Each row, then roughly how far along a hidden order it lies, from 0 to 10:
[-31  13 -43   2  24  -1  24   9  18   3   3   7   6  12   2   4  15  13
   0  40  12  57   2   7 -13  45  34   8 -86   6   6   4   1 -70  18   6]
8
[  1  12 -68  -8   2 -21  37   3   9  -3  -3   9   0   1   4   1   9  -5
  -8  15   3   9   0   7  10  25  17 -21 -11   8   0   9  10 -30  14  -5]
5
[ 47   6 -63 -21  -7   2  51  -3 -24  -6  -4   8 -10 -15   3 -12  -5 -15
   9 -15  -7 -60  -7   4   6 -13   0 -19  49  -5 -18  11  12  45  -8  -4]
3
[127  -3 -56 -15 -11   5  46  -1 -36  -4  -4   7  -8 -20   3 -13 -10  -6
  16 -15  -8 -81  -7  -1   7   1   2 -31  61 -24 -22  11  13  71 -10  -9]
1
[ 54   4 -65 -24 -12  18  57  -3 -28  -6  -3   6 -10 -17   4 -13 -10 -20
  13 -33  -6 -77  -7   1   2 -20   0 -23  68 -14 -18  12  14  56  -9  -5]
2
[  60   -3  -74  -31  -23    7   67   -5  -30   -9   -5    7  -12  -22
    3  -16  -14  -27   13  -47   -7 -105   -8    1    3  -22   -2  -39
   76  -18  -13   17   12   67   -8  -12]
0
[ 18  25 -92   2  -9 -80  70  -3  12 -14  -5  11   0   2   2  34  22 -29
 -31  -5  -1   4  10  11  45   3   5 -60 -15  59  15  -1  14 -15   8 -20]
5
[ -3  19 -84  -3   8 -30  56   1  12  -6  -3   9  -1   3   3  10  17 -16
 -11  10   6   7   5  14  24  20  16 -32 -27  26   8  10  13 -42  10  -8]
6
[-36  14 -32  10  26 -25   9   8  17   2   4   9  10  14   1  15  20  20
  -8  44   8  62   4   5   2  55  17   0 -70  17  13  -4   3 -71  22   5]
8
[ -58   19  -39    4   27   -2    3    6   21    3    6    7    8   16
    3    8   15   17   -7   42   13   61    5    8   -7   46   19   18
  -62   13   11    3    2 -100   17   14]
9
[ 61  -7 -49 -22 -24   8  59  -5 -33  -9  -4   7 -11 -22   2 -12 -10 -19
  12 -38 -10 -85  -7  -2   4 -14  -6 -34  68 -17 -14  11  11  72  -9 -11]
1
[ 47  12 -86 -31  11  18  50  -6 -11   0  -7   6 -15 -13   7 -17  -1 -21
  12 -16   2 -70  -8  12   7 -18  10 -15  45 -22 -26  21  20  25  -7   1]
3
[ 48   6 -77 -20 -18 -10  67  -7 -22 -10  -5   6 -12 -21   4  -5  -5 -28
   6 -38  -7 -95  -5   6  12 -25  -8 -36  62   1 -13  11  16  52 -10 -10]
1
[  43    9 -105  -32   12   22   49   -6  -17    1   -5    4  -15  -11
    7  -21   -6  -13   16  -11    0  -62  -10   11   -7  -17    9    0
   59  -32  -27   25   21   29   -5    7]
3
[-14  11 -41  -1   1 -11  30   6   8  -4   2   8   4   2   2   0   8   6
  -1  24   5  30  -1   3   2  30  18 -11 -23   6   9   5   5 -39  17   0]
6
[ 50   2 -78 -20 -19 -19  77  -5 -26 -10  -6   7 -11 -21   3   1  -8 -30
   3 -34  -9 -95  -4   4  20 -26  -4 -43  64  -2 -11  10  17  74 -10 -17]
0
[ -51   21  -36    8   44  -23  -28    6   20    9    3    8    9   14
    4   16   23   14   -2   54   14   77    8   12    3   62   27   24
  -83   14    7   -2    6 -113    9    8]
10
[ -49   25  -39   19   33  -21  -18    6   26    7    4    8    8   16
    2   28   29   22  -12   49   11   87   13   11    7   56   25   23
  -96   34   13   -9    8 -120    2   11]
10
[ 13 -14   9 -18  -7  85 -12  10 -14   0   7   6   4   1   1 -42 -14  37
  27  33   1   1 -17 -13 -38  39  12  32  25 -48  -9  10   0   8  22  21]
5
[-51  19 -83   6  23 -19  14   7  18   3   2   7   7  13   3  15  20   8
  -6  38  10  62   6   9  10  42  26   0 -56  16  11   2   6 -97  17   1]
8
[ -41   20  -39    3   33  -17   10    6   20    6    2    8    6   15
    3   13   21    7   -6   45   14   66    7   10    1   53   35   22
  -85   14    9    0    6 -111   13    8]
9
[-19  13 -63   2  27 -25  23   8  15   2   0   8   8   4   3  14  18   6
  -3  34   9  40   4  11  12  52  33  -3 -50  10   8   3   6 -71  17  -2]
7
[-35  12 -27   7  31  -6  -4   8  15   6   5   8  10  13   2   9  20  22
   0  43  13  65   4   6  -2  65  27  17 -55   3  10  -2  -2 -78  15   8]
8
[-34  20 -68  11  27 -65  29   5  20  -2   0  10  10   2   2  34  25  -5
 -22  32   8  53  12  10  30  49  23 -25 -74  42  20  -2   7 -82  16 -10]
8
[-17  13 -62  -2  24 -22  34   7  14   1   0   7   2   8   3  10  17   4
  -5  27  10  36   1  10  11  51  22  -8 -31   9   6   6   8 -57  16  -1]
7
[-31  18 -40   3   4 -29  33   4  20  -3   4   8   5   7   2  19  19  -1
 -19  19   7  47   7   7  13  34  18 -17 -55  34  22   0   5 -72  21  -4]
7
[-48   5  -9   5  17   0  -5  10  14   2   7   7  10  14   1   5  14  23
   0  41   8  65   2   1  -1  56  24  19 -58   1  14  -2  -2 -75  21   9]
8
[ 60   4 -67 -21 -18 -29  75  -6 -28  -9  -7  11 -14 -21   3  -5  -9 -34
   7 -41  -6 -90  -5   6  15 -24  -2 -46  60  -4 -15  14  15  68 -10 -16]
0
[ 19  14 -91 -16   0 -24  70  -2 -10  -7  -5   8  -7  -9   5   7   7 -23
  -6  -9  -1 -33  -1   9  17  -6   5 -30  27  10 -10  11  15   2  -1  -5]
4
[  27   18 -107  -12   -2  -59   86   -5  -12   -8   -7   10   -8  -10
    4   21   11  -28  -15  -16   -4  -35    4   12   35   -9    6  -49
   15   25   -9    6   15   27   -7  -14]
4
[ -1  15 -63  -2  -8 -14  40   4   8  -9   0  11   5   4   2   9  11  -1
 -13   5   1  14   2   3  16  33   6 -30 -11  19  13   2   7 -29  15  -5]
6
[-39  15 -19   4  25 -10  -7   7   6   6   7   7  10  16   2  11  19  19
  -1  37  12  63   3   5  -4  52  21  24 -68  13  10  -3   1 -85  14  13]
9
[-29  14 -64  -9  27  10  37   5  22   4   2   6  -1   9   5 -10  12   2
   5  30  14  35  -1  12  -8  31  29  14 -25  -7   2  15  12 -73  18   5]
7
[-40  20 -52   4  26 -12  15   5  27   4   5   7   5  13   4  12  16   6
  -3  36  14  49   5  12   1  40  28   2 -59  16   9   3   5 -88  16   9]
8
[ 34  14 -80 -14 -19 -13  67  -5  -6 -10  -3   8 -10  -8   4   0   5 -21
  -4 -23  -4 -43  -2   8  13 -26  -4 -31  45   0  -9  11  15  22   0  -1]
4
